Below are the code and all the weights of a small trained network. Each question names an input and a class and asks about switching units off, where a switched-off unit gives its printed mean instead of its output.

import numpy as np


def w(rows, s, z=0):
    codes = np.array(rows[::2]) - 128.0
    scale = np.full(codes.shape[1], s)
    scale[-1] = z or s
    return codes * scale


def f(y):
    return np.maximum(y, 0)


def log_softmax(a):
    a = a - a.max(-1, keepdims=True)
    return a - np.log(np.exp(a).sum(-1, keepdims=True))


def net(x, mask):
    res = np.array(x, float).reshape(1, 2) / 4 @ E
    y = f(res @ A[0][:, :-1].T + A[0][:, -1])
    res = res + np.where(mask, y, B[0][:, -1]) @ B[0][:, :-1]
    return log_softmax(res[-1] @ U[:, :-1].T + U[:, -1])


A, B = {}, {}
E = w([
[192,151,49,246,91,149,78,144,185],'x0',
[220,46,141,87,223,97,115,84,69],'x1',
],0.014)
A[0] = w([
[99,149,239,98,136,146,141,179,80,41],'neuron 0',
[183,103,85,214,122,153,88,146,144,210],'neuron 1',
[146,186,200,215,140,123,64,101,135,207],'neuron 2',
[143,150,77,141,155,121,60,198,177,34],'neuron 3',
[24,151,141,114,87,145,109,197,164,229],'neuron 4',
[200,21,136,74,246,117,32,113,140,132],'neuron 5',
[45,177,108,35,139,77,181,100,91,62],'neuron 6',
[117,114,153,138,32,219,93,133,196,250],'neuron 7',
[89,99,151,112,144,144,209,155,2,254],'neuron 8',
[222,103,114,74,223,156,131,106,100,28],'neuron 9',
[58,144,186,109,151,137,142,46,131,38],'neuron 10',
[115,153,143,61,155,139,168,158,83,35],'neuron 11',
[102,121,131,162,151,105,133,124,123,120],'neuron 12',
[67,194,135,135,110,152,111,162,145,62],'neuron 13',
],0.0085,0.0066)
B[0] = w([
[139,156,72,195,65,66,112,141,138,181],'neuron 0',
[157,183,121,187,148,92,224,141,57,237],'neuron 1',
[146,141,161,138,124,118,150,128,73,193],'neuron 2',
[134,136,4,148,76,61,144,78,92,170],'neuron 3',
[103,120,153,108,196,117,156,167,205,252],'neuron 4',
[20,131,126,126,146,118,144,157,209,246],'neuron 5',
[134,145,103,135,108,94,162,119,125,205],'neuron 6',
[83,145,157,118,163,93,158,133,112,244],'neuron 7',
[167,224,180,199,130,109,205,192,60,241],'neuron 8',
[85,90,80,117,139,50,113,136,125,200],'neuron 9',
[137,143,2,212,35,98,144,142,146,169],'neuron 10',
[112,120,88,158,87,98,111,93,104,170],'neuron 11',
[165,148,118,117,124,150,121,97,161,128],'neuron 12',
[44,79,61,86,164,43,74,200,159,188],'neuron 13',
],0.0096,0.014)
U = w([
[50,37,58,94,201,72,112,167,190,72],'0',
[162,138,63,163,26,92,167,121,74,74],'1',
[151,139,254,127,227,122,165,144,88,254],'2',
[148,17,140,87,67,185,101,102,118,90],'3',
[186,114,125,77,47,172,68,81,144,102],'4',
[146,52,87,56,100,152,52,87,117,97],'5',
],0.0094,0.0089)

Each question gives the input, the list of numbers given to net, and the class t.
The units are the neurons (one row each of A and B). Each row of codes is followed by its name. A weight is (code - 128) times the scale printed after its matrix; where a second scale follows, it is the last column's (A, B and U).
mask holds one flag per neuron, in row order. A switched-off neuron (its flag False) gives its mean, the last column of its row in B, instead of its output. The means were averaged over made-up inputs and are rounded, as every weight is.
A unit's drop is (log p(t) with every unit on - log p(t) with that unit switched off) / (log p(t) with every unit on - log p(t) with every unit switched off).
The circuit of an input: a set's keep is (log p(t) with only the set's units on - log p(t) with every unit switched off) / (log p(t) with every unit on - log p(t) with every unit switched off). Starting from the 12 units with the biggest drops (on a tie, the unit counted first), units are removed one at a time, each time the one whose removal leaves the highest keep (on an exact tie, the one counted first), for as long as the keep stays at least 0.8.
circuit, biggest first: the units of the circuit, biggest drop first
most important unit: the unit with the biggest drop
top k neurons: the k neurons with the biggest drops, biggest first
drop when u is switched off: that unit's drop, to one decimal
input [2,8], class 0: circuit, biggest first -> [neuron 5]
input [2,1], class 2: circuit, biggest first -> [neuron 10; neuron 13]
input [-7,6], class 1: top 2 neurons -> [neuron 8; neuron 4]
input [1,-3], class 2: circuit, biggest first -> [neuron 9; neuron 10]
input [-3,5], class 0: top 2 neurons -> [neuron 5; neuron 9]
input [7,-7], class 0: top 3 neurons -> [neuron 13; neuron 4; neuron 8]
input [8,-8], class 0: top 3 neurons -> [neuron 13; neuron 4; neuron 8]
input [0,8], class 0: top 2 neurons -> [neuron 5; neuron 9]
input [0,-2], class 2: top 2 neurons -> [neuron 5; neuron 9]
input [2,-5], class 0: top 2 neurons -> [neuron 8; neuron 13]
input [2,2], class 2: top 2 neurons -> [neuron 10; neuron 13]
input [3,0], class 2: top 2 neurons -> [neuron 10; neuron 0]
input [-4,-2], class 1: top 2 neurons -> [neuron 10; neuron 0]
input [-1,5], class 0: top 3 neurons -> [neuron 5; neuron 9; neuron 1]
input [-7,-5], class 1: most important unit -> neuron 8
input [-2,-1], class 2: drop when neuron 3 is switched off -> 0.1
input [-8,7], class 1: drop when neuron 0 is switched off -> 0.2
input [-6,4], class 1: drop when neuron 8 is switched off -> 0.5
